Below are the code and all the weights of a small trained network. Each question names an input and a target symbol and asks about switching units off, where a switched-off unit gives its printed mean instead of its output.

import numpy as np


def w(rows, s, z=0):
    codes = np.array(rows[::2]) - 128.0
    scale = np.full(codes.shape[1], s)
    scale[-1] = z or s
    return codes * scale


def f(y):
    return np.maximum(y, 0)


def softmax(a):
    e = np.exp(a - a.max(-1, keepdims=True))
    return e / e.sum(-1, keepdims=True)


def log_softmax(a):
    a = a - a.max(-1, keepdims=True)
    return a - np.log(np.exp(a).sum(-1, keepdims=True))


def net(x, mask):
    ids = ['ΓΛΩαβεζημξπσψ'.index(c) for c in x.split()]
    T = len(ids)
    res = E[ids] + P[:T]
    q, k, v = (res @ M[0].T for M in (Q, K, V))
    z = softmax(np.where(np.tri(T) > 0, q @ k.T / 2**0.5, -1e9)) @ v
    res = res + np.where(mask[0], z, O[0][:, -1]) @ O[0][:, :-1]
    y = f(res @ A[0][:, :-1].T + A[0][:, -1])
    res = res + np.where(mask[1:17], y, B[0][:, -1]) @ B[0][:, :-1]
    return log_softmax(res[-1] @ U[:, :-1].T + U[:, -1])


Q, K, V, O, A, B = {}, {}, {}, {}, {}, {}
E = w([
[93,223,136,177],'Γ',
[156,112,154,144],'Λ',
[177,122,172,147],'Ω',
[139,176,157,166],'α',
[248,69,205,110],'β',
[162,82,156,146],'ε',
[165,73,157,143],'ζ',
[109,113,124,151],'η',
[72,45,101,193],'μ',
[88,195,118,161],'ξ',
[157,159,153,133],'π',
[139,197,160,159],'σ',
[130,68,140,170],'ψ',
],0.018)
P = w([
[3,80,183,120],'0',
[191,68,72,148],'1',
[100,209,202,158],'2',
[179,78,61,150],'3',
[108,220,188,143],'4',
[174,82,60,152],'5',
[103,227,170,140],'6',
[173,90,60,154],'7',
],0.018)
Q[0] = w([
[62,163,151,10],'H1',
[149,116,195,77],'H1',
],0.012)
K[0] = w([
[235,187,2,199],'H1',
[178,132,153,118],'H1',
],0.0077)
V[0] = w([
[106,252,116,122],'H1',
[147,201,230,232],'H1',
],0.012)
O[0] = w([
[187,24,164,244,68],'H1',
[96,3,154,89,254],'H1',
],0.015,0.0098)
A[0] = w([
[174,164,143,135,133],'N1',
[130,90,88,249,42],'N2',
[132,119,215,137,88],'N3',
[99,126,96,188,154],'N4',
[75,94,90,140,110],'N5',
[150,145,60,73,7],'N6',
[212,142,26,157,163],'N7',
[194,71,112,136,91],'N8',
[102,119,86,109,125],'N9',
[169,117,93,182,87],'N10',
[152,144,200,111,139],'N11',
[164,130,138,102,181],'N12',
[152,116,69,83,187],'N13',
[134,61,114,64,126],'N14',
[84,135,203,192,144],'N15',
[80,173,164,81,65],'N16',
],0.014,0.016)
B[0] = w([
[65,70,138,82,133],'N1',
[105,185,136,93,180],'N2',
[124,189,78,94,185],'N3',
[143,103,114,182,153],'N4',
[181,151,165,87,164],'N5',
[213,80,208,77,164],'N6',
[141,16,23,85,156],'N7',
[123,133,160,102,200],'N8',
[117,164,193,110,168],'N9',
[89,74,152,39,149],'N10',
[73,94,70,145,173],'N11',
[29,179,127,147,182],'N12',
[152,184,109,254,211],'N13',
[153,190,116,173,250],'N14',
[125,142,119,61,203],'N15',
[173,24,132,142,202],'N16',
],0.0081,0.018)
U = w([
[75,95,238,75,167],'Γ',
[81,124,131,124,225],'Λ',
[76,164,192,187,149],'Ω',
[116,85,219,194,194],'α',
[163,156,229,91,25],'β',
[147,110,141,102,110],'ε',
[160,111,143,83,89],'ζ',
[114,78,64,115,92],'η',
[157,87,106,49,2],'μ',
[150,6,128,94,109],'ξ',
[126,56,135,185,193],'π',
[137,80,225,154,137],'σ',
[155,107,147,90,81],'ψ',
],0.011,0.0064)

Each question gives the input, a string of symbols that net reads in full, and the target symbol t.
The units are the heads (2 rows each of Q, K, V and O) and the neurons (one row each of A and B). Each row of codes is followed by its name. A weight is (code - 128) times the scale printed after its matrix; where a second scale follows, it is the last column's (O, A, B and U).
mask holds one flag per unit, heads first, then neurons. A switched-off unit (its flag False) gives its mean, the last column of its rows in O or B, instead of its output. The means were averaged over made-up inputs and are rounded, as every weight is.
A unit's drop is (log p(t) with every unit on - log p(t) with that unit switched off) / (log p(t) with every unit on - log p(t) with every unit switched off).
The circuit of an input: a set's keep is (log p(t) with only the set's units on - log p(t) with every unit switched off) / (log p(t) with every unit on - log p(t) with every unit switched off). Starting from the 12 units with the biggest drops (on a tie, the unit counted first), units are removed one at a time, each time the one whose removal leaves the highest keep (on an exact tie, the one counted first), for as long as the keep stays at least 0.8.
units of the circuit, in order: the units of the circuit, biggest drop first
unit that matters most: the unit with the biggest drop
top k neurons: the k neurons with the biggest drops, biggest first
drop of u: that unit's drop, to one decimal
input β σ ξ ζ μ α π μ, target β: unit that matters most : H1
input π η ξ σ β ε, target π: units of the circuit, in order : (N15, N13)
input ξ ξ ξ Γ, target ξ: units of the circuit, in order : (H1, N7, N13)
input ξ π ψ Λ ψ α π π, target ξ: units of the circuit, in order : (H1, N7)
input μ β β, target Λ: units of the circuit, in order : (N11, N3, N6)
input η Ω Ω η α α, target η: units of the circuit, in order : (N7, H1)
input β η ψ β ζ η, target β: units of the circuit, in order : (H1, N6, N9)
input ξ β ζ Γ ξ β ξ α, target ξ: units of the circuit, in order : (H1, N7, N10)
input Γ π ξ π ξ π, target Γ: units of the circuit, in order : (H1, N2, N8, N10)
input η π ξ β π Ω ξ Λ, target η: units of the circuit, in order : (H1, N7)
input ξ Λ ξ η ξ σ ξ Ω, target ξ: units of the circuit, in order : (H1, N7)
input μ ξ ξ β, target μ: top 2 neurons : (N7, N6)
input π α ψ β, target π: units of the circuit, in order : (N13, N15, N14)
input ξ ε σ ε ξ η ξ ξ, target ξ: units of the circuit, in order : (H1, N7, N10)
input μ β ζ ξ, target μ: top 2 neurons : (N7, N6)
input ξ β Γ, target Γ: units of the circuit, in order : (N13)
input μ Λ ξ β π μ μ ε, target μ: top 3 neurons : (N7, N6, N14)
input β Λ ξ ε ξ ξ ξ π, target β: units of the circuit, in order : (H1, N6, N9)
input ε β ξ, target Γ: top 3 neurons : (N13, N14, N7)
input Γ ε σ, target Γ: top 2 neurons : (N13, N14)
input α ξ β Λ Γ β, target α: top neuron : (N14)
input Ω Ω α β η μ β α, target Ω: top 2 neurons : (N13, N16)
input β Λ η β ζ Γ, target β: drop of N9 : 0.3
input β ξ Λ Λ, target β: drop of H1 : 0.9
input π ξ Γ β Λ ξ ξ π, target π: drop of N13 : 0.1
input Ω ξ α Ω ψ Ω, target Ω: drop of N8 : 0.0
